Here is a tiny trained network, its code and every weight. The questions are about switching its units off for an input and a class, where a switched-off unit gives its printed mean instead of its output.

import numpy as np


def w(rows, s, z=0):
    codes = np.array(rows[::2]) - 128.0
    scale = np.full(codes.shape[1], s)
    scale[-1] = z or s
    return codes * scale


def norm(h):
    return h / np.sqrt((h * h).mean(-1, keepdims=True) + 1e-5)


def f(y):
    return np.maximum(y, 0)


def log_softmax(a):
    a = a - a.max(-1, keepdims=True)
    return a - np.log(np.exp(a).sum(-1, keepdims=True))


def net(x, mask):
    res = np.array(x, float).reshape(1, 5) / 4 @ E
    u = 0
    for l in range(2):
        y = f(norm(res) @ A[l][:, :-1].T + A[l][:, -1])
        res = res + np.where(mask[u : u + 11], y, B[l][:, -1]) @ B[l][:, :-1]
        u += 11
    return log_softmax(norm(res)[-1] @ U[:, :-1].T + U[:, -1])


A, B = {}, {}
E = w([
[43,127,131,79,98,122,184,150],'x0',
[104,146,95,196,121,34,120,209],'x1',
[148,73,174,88,173,69,94,180],'x2',
[169,88,64,123,198,170,253,183],'x3',
[89,153,71,110,184,149,88,125],'x4',
],0.0063)
A[0] = w([
[110,134,100,3,205,74,92,140,148],'L0N0',
[206,85,128,170,119,150,108,93,66],'L0N1',
[149,86,175,39,140,144,199,14,1],'L0N2',
[204,112,226,139,49,91,215,130,61],'L0N3',
[166,24,216,70,201,87,66,162,66],'L0N4',
[90,119,134,167,94,118,15,105,203],'L0N5',
[184,56,44,151,129,135,156,205,151],'L0N6',
[47,237,212,75,148,129,116,130,97],'L0N7',
[12,68,188,57,102,188,180,133,122],'L0N8',
[47,153,68,195,58,162,178,48,133],'L0N9',
[73,60,200,95,167,74,131,159,95],'L0N10',
],0.007,0.0039)
B[0] = w([
[146,163,65,110,108,138,136,114,214],'L0N0',
[156,140,187,132,137,128,101,204,164],'L0N1',
[82,153,110,152,141,222,103,145,192],'L0N2',
[129,167,45,1,222,80,75,84,202],'L0N3',
[150,143,98,170,76,178,115,97,216],'L0N4',
[123,75,122,110,136,141,219,75,255],'L0N5',
[115,79,158,122,123,131,163,102,228],'L0N6',
[114,157,152,116,120,105,184,77,199],'L0N7',
[135,182,197,143,143,133,151,208,235],'L0N8',
[222,120,81,107,78,120,101,173,222],'L0N9',
[195,137,69,123,34,130,120,164,192],'L0N10',
],0.0091,0.0058)
A[1] = w([
[168,81,142,103,151,210,148,222,253],'L1N0',
[193,124,166,195,195,147,97,73,130],'L1N1',
[119,122,97,160,109,10,163,143,136],'L1N2',
[145,110,81,80,166,103,76,81,225],'L1N3',
[109,158,138,149,97,101,87,79,102],'L1N4',
[131,121,109,123,111,102,146,82,11],'L1N5',
[113,151,165,27,146,191,123,61,142],'L1N6',
[101,173,74,137,157,161,157,112,180],'L1N7',
[82,91,152,137,112,168,84,110,51],'L1N8',
[97,93,190,99,53,97,113,102,155],'L1N9',
[158,125,161,115,98,190,155,112,145],'L1N10',
],0.011,0.002)
B[1] = w([
[93,137,145,174,86,70,112,24,254],'L1N0',
[21,227,184,68,54,108,220,236,177],'L1N1',
[101,150,197,168,177,254,27,105,208],'L1N2',
[156,160,88,70,134,140,170,146,194],'L1N3',
[152,76,36,198,189,46,158,58,157],'L1N4',
[126,103,247,110,134,155,121,206,164],'L1N5',
[144,106,119,171,190,134,94,182,234],'L1N6',
[183,107,173,43,187,42,70,159,197],'L1N7',
[100,176,179,229,162,134,143,117,135],'L1N8',
[128,101,64,141,183,102,198,138,172],'L1N9',
[89,46,114,184,95,97,91,135,212],'L1N10',
],0.0068,0.0092)
U = w([
[104,51,123,177,187,82,233,56,134],'0',
[218,143,52,159,19,157,88,131,133],'1',
[86,159,190,209,197,248,35,171,123],'2',
[175,176,117,20,199,74,95,140,134],'3',
[72,237,200,121,68,108,185,202,138],'4',
[121,127,160,92,89,138,117,96,121],'5',
[68,126,151,48,89,189,123,67,4],'6',
],0.014,0.022)

Each question gives the input, the list of numbers given to net, and the class t.
The units are the neurons (one row each of A and B). Each row of codes is followed by its name. A weight is (code - 128) times the scale printed after its matrix; where a second scale follows, it is the last column's (A, B and U).
mask holds one flag per neuron, layer by layer. A switched-off neuron (its flag False) gives its mean, the last column of its row in B, instead of its output. The means were averaged over made-up inputs and are rounded, as every weight is.
A unit's drop is (log p(t) with every unit on - log p(t) with that unit switched off) / (log p(t) with every unit on - log p(t) with every unit switched off).
most important unit: the unit with the biggest drop
k most important neurons: the k neurons with the biggest drops, biggest first
k most important neurons of layer l: the k neurons of layer l with the biggest drops, biggest first
input [-4,-2,8,-6,4], class 1: most important unit -> L0N4
input [2,-5,-5,-5,-6], class 3: 3 most important neurons of layer 1 -> (L1N2; L1N0; L1N6)
input [1,3,-8,7,5], class 1: 3 most important neurons -> (L0N9; L0N5; L0N3)
input [8,-7,-3,-6,4], class 4: 4 most important neurons -> (L0N8; L1N2; L0N7; L0N3)
input [-8,6,4,-6,-5], class 4: 2 most important neurons of layer 0 -> (L0N5; L0N9)
input [5,-7,6,-7,-1], class 0: 3 most important neurons of layer 0 -> (L0N9; L0N7; L0N5)
input [-8,-1,-5,-8,-7], class 0: 2 most important neurons -> (L1N4; L0N5)
input [3,6,-6,-1,7], class 3: 3 most important neurons of layer 1 -> (L1N7; L1N10; L1N0)
input [-5,5,4,-6,0], class 0: 2 most important neurons of layer 1 -> (L1N4; L1N9)
input [8,-7,3,-2,3], class 4: 2 most important neurons of layer 0 -> (L0N8; L0N7)
input [8,-5,4,6,-3], class 4: 3 most important neurons -> (L0N8; L0N5; L1N2)
input [-1,4,-4,-5,-3], class 0: 2 most important neurons -> (L0N5; L1N9)
input [-5,-4,6,8,7], class 0: 3 most important neurons -> (L0N6; L0N3; L1N0)
input [5,-8,-4,-6,0], class 2: most important neuron -> (L0N2)
input [-4,1,5,5,4], class 0: 2 most important neurons -> (L0N6; L0N3)
input [2,3,7,-5,-7], class 1: 2 most important neurons -> (L0N10; L0N4)
input [-6,-6,7,6,-7], class 1: 4 most important neurons -> (L0N4; L0N5; L1N7; L1N2)
input [-4,3,2,5,-6], class 3: 2 most important neurons -> (L0N3; L0N5)
input [7,-8,4,3,3], class 2: 2 most important neurons -> (L0N2; L1N1)
input [-1,0,1,-4,-7], class 3: most important neuron of layer 0 -> (L0N3)
input [-1,6,-4,-8,-5], class 0: 2 most important neurons of layer 1 -> (L1N4; L1N9)
input [2,1,6,5,-4], class 1: 2 most important neurons of layer 0 -> (L0N10; L0N4)
input [-5,-7,6,-2,-6], class 2: 3 most important neurons of layer 0 -> (L0N2; L0N9; L0N4)
